Here is a tiny trained network, its code and every weight. The questions are about switching its units off for an input and a class, where a switched-off unit gives its printed mean instead of its output.

import numpy as np


def w(rows, s, z=0):
    codes = np.array(rows[::2]) - 128.0
    scale = np.full(codes.shape[1], s)
    scale[-1] = z or s
    return codes * scale


def norm(h):
    return h / np.sqrt((h * h).mean(-1, keepdims=True) + 1e-5)


def f(y):
    return np.maximum(y, 0)


def log_softmax(a):
    a = a - a.max(-1, keepdims=True)
    return a - np.log(np.exp(a).sum(-1, keepdims=True))


def net(x, mask):
    res = np.array(x, float).reshape(1, 4) / 4 @ E
    u = 0
    for l in range(3):
        y = f(norm(res) @ A[l][:, :-1].T + A[l][:, -1])
        res = res + np.where(mask[u : u + 4], y, B[l][:, -1]) @ B[l][:, :-1]
        u += 4
    return log_softmax(norm(res)[-1] @ U[:, :-1].T + U[:, -1])


A, B = {}, {}
E = w([
[204,161,157,172,225,123,213,71,207,128],'x0',
[158,79,171,55,139,146,248,198,149,229],'x1',
[155,148,87,206,110,110,160,255,49,208],'x2',
[106,108,164,149,143,149,99,131,126,152],'x3',
],0.0092)
A[0] = w([
[170,154,151,220,128,73,140,147,52,146,104],'0.n1',
[204,115,158,102,142,178,147,151,177,131,2],'0.n2',
[66,33,127,1,98,105,100,104,121,130,31],'0.n3',
[62,121,102,77,56,148,101,90,119,147,105],'0.n4',
],0.0086,0.004)
B[0] = w([
[234,176,47,187,90,59,26,228,157,186,230],'0.n1',
[226,83,130,51,121,77,1,142,194,217,178],'0.n2',
[102,202,118,149,193,228,206,249,197,191,254],'0.n3',
[171,85,8,68,157,54,71,247,171,41,222],'0.n4',
],0.0073,0.0064)
A[1] = w([
[98,130,120,125,2,116,122,192,32,160,160],'1.n1',
[104,126,187,65,102,91,169,58,145,177,4],'1.n2',
[163,85,192,96,93,112,204,186,69,214,124],'1.n3',
[158,227,180,191,136,136,100,57,161,78,133],'1.n4',
],0.0093,0.0034)
B[1] = w([
[128,52,206,90,91,161,185,65,6,29,252],'1.n1',
[147,141,91,73,92,28,30,67,185,126,154],'1.n2',
[70,116,147,130,187,143,193,127,130,85,254],'1.n3',
[111,30,78,137,219,177,151,86,30,75,204],'1.n4',
],0.011,0.0076)
A[2] = w([
[130,119,98,180,176,106,176,177,118,161,99],'2.n1',
[122,156,90,157,146,127,73,174,114,72,60],'2.n2',
[1,131,114,94,113,110,102,131,166,84,5],'2.n3',
[117,121,132,91,126,126,131,63,126,143,137],'2.n4',
],0.013,0.0032)
B[2] = w([
[67,214,98,160,121,200,142,158,196,124,254],'2.n1',
[164,162,130,175,95,58,62,68,124,226,241],'2.n2',
[185,202,31,209,171,175,109,122,209,185,202],'2.n3',
[98,136,252,101,112,103,147,84,113,127,177],'2.n4',
],0.011,0.0066)
U = w([
[149,174,34,238,164,94,53,95,174,171,158],'0',
[44,59,169,111,208,172,207,78,48,25,253],'1',
[70,164,118,115,166,177,220,237,212,190,131],'2',
[178,68,210,47,167,53,130,49,223,190,23],'3',
[98,77,136,154,28,57,59,121,11,90,10],'4',
],0.012,0.0055)

Each question gives the input, the list of numbers given to net, and the class t.
The units are the neurons (one row each of A and B). Each row of codes is followed by its name. A weight is (code - 128) times the scale printed after its matrix; where a second scale follows, it is the last column's (A, B and U).
mask holds one flag per neuron, layer by layer. A switched-off neuron (its flag False) gives its mean, the last column of its row in B, instead of its output. The means were averaged over made-up inputs and are rounded, as every weight is.
A unit's drop is (log p(t) with every unit on - log p(t) with that unit switched off) / (log p(t) with every unit on - log p(t) with every unit switched off).
The circuit of an input: a set's keep is (log p(t) with only the set's units on - log p(t) with every unit switched off) / (log p(t) with every unit on - log p(t) with every unit switched off). Starting from all 12 units, units are removed one at a time, each time the one whose removal leaves the highest keep (on an exact tie, the one counted first), for as long as the keep stays at least 0.8.
units of the circuit, in order: the units of the circuit, biggest drop first
unit that matters most: the unit with the biggest drop
k most important neurons: the k neurons with the biggest drops, biggest first
k most important neurons of layer l: the k neurons of layer l with the biggest drops, biggest first
drop when u is switched off: that unit's drop, to one decimal
input [-7,-6,0,-2], class 0: 2 most important neurons of layer 0 -> 0.n4; 0.n1
input [-1,-1,5,7], class 4: 2 most important neurons -> 1.n1; 0.n1
input [-5,2,-2,7], class 2: units of the circuit, in order -> 0.n3
input [0,5,-6,-7], class 2: 3 most important neurons -> 0.n3; 1.n1; 2.n2
input [6,2,0,-3], class 3: units of the circuit, in order -> 0.n3; 0.n2
input [-5,0,-1,-2], class 0: 2 most important neurons -> 0.n4; 2.n2
input [-2,1,6,-1], class 1: 2 most important neurons -> 1.n1; 0.n4
input [7,2,-2,-5], class 3: units of the circuit, in order -> 0.n2; 0.n3
input [1,-2,0,8], class 1: 3 most important neurons -> 0.n4; 1.n4; 0.n3
input [1,2,-8,4], class 3: 2 most important neurons of layer 1 -> 1.n3; 1.n2
input [0,5,-7,7], class 2: 2 most important neurons -> 0.n3; 1.n1
input [-1,7,5,-5], class 1: units of the circuit, in order -> 1.n1; 0.n3
input [-3,-1,1,0], class 4: 2 most important neurons -> 1.n1; 1.n3
input [-6,8,8,7], class 1: unit that matters most -> 1.n1
input [-4,-1,-1,6], class 0: 2 most important neurons -> 2.n2; 0.n4
input [0,3,1,-1], class 1: 2 most important neurons -> 0.n3; 0.n4
input [5,6,-1,0], class 3: 3 most important neurons of layer 0 -> 0.n3; 0.n2; 0.n1
input [-8,-5,-2,-5], class 0: 2 most important neurons -> 2.n3; 0.n4
input [-3,5,-7,8], class 2: drop when 0.n3 is switched off -> 0.2
input [-3,6,3,3], class 1: units of the circuit, in order -> 1.n1
input [-3,-6,7,-8], class 4: drop when 1.n1 is switched off -> 0.9
input [-2,-6,6,-4], class 4: drop when 0.n3 is switched off -> 0.1
input [3,2,-7,-2], class 3: 2 most important neurons -> 1.n2; 1.n1
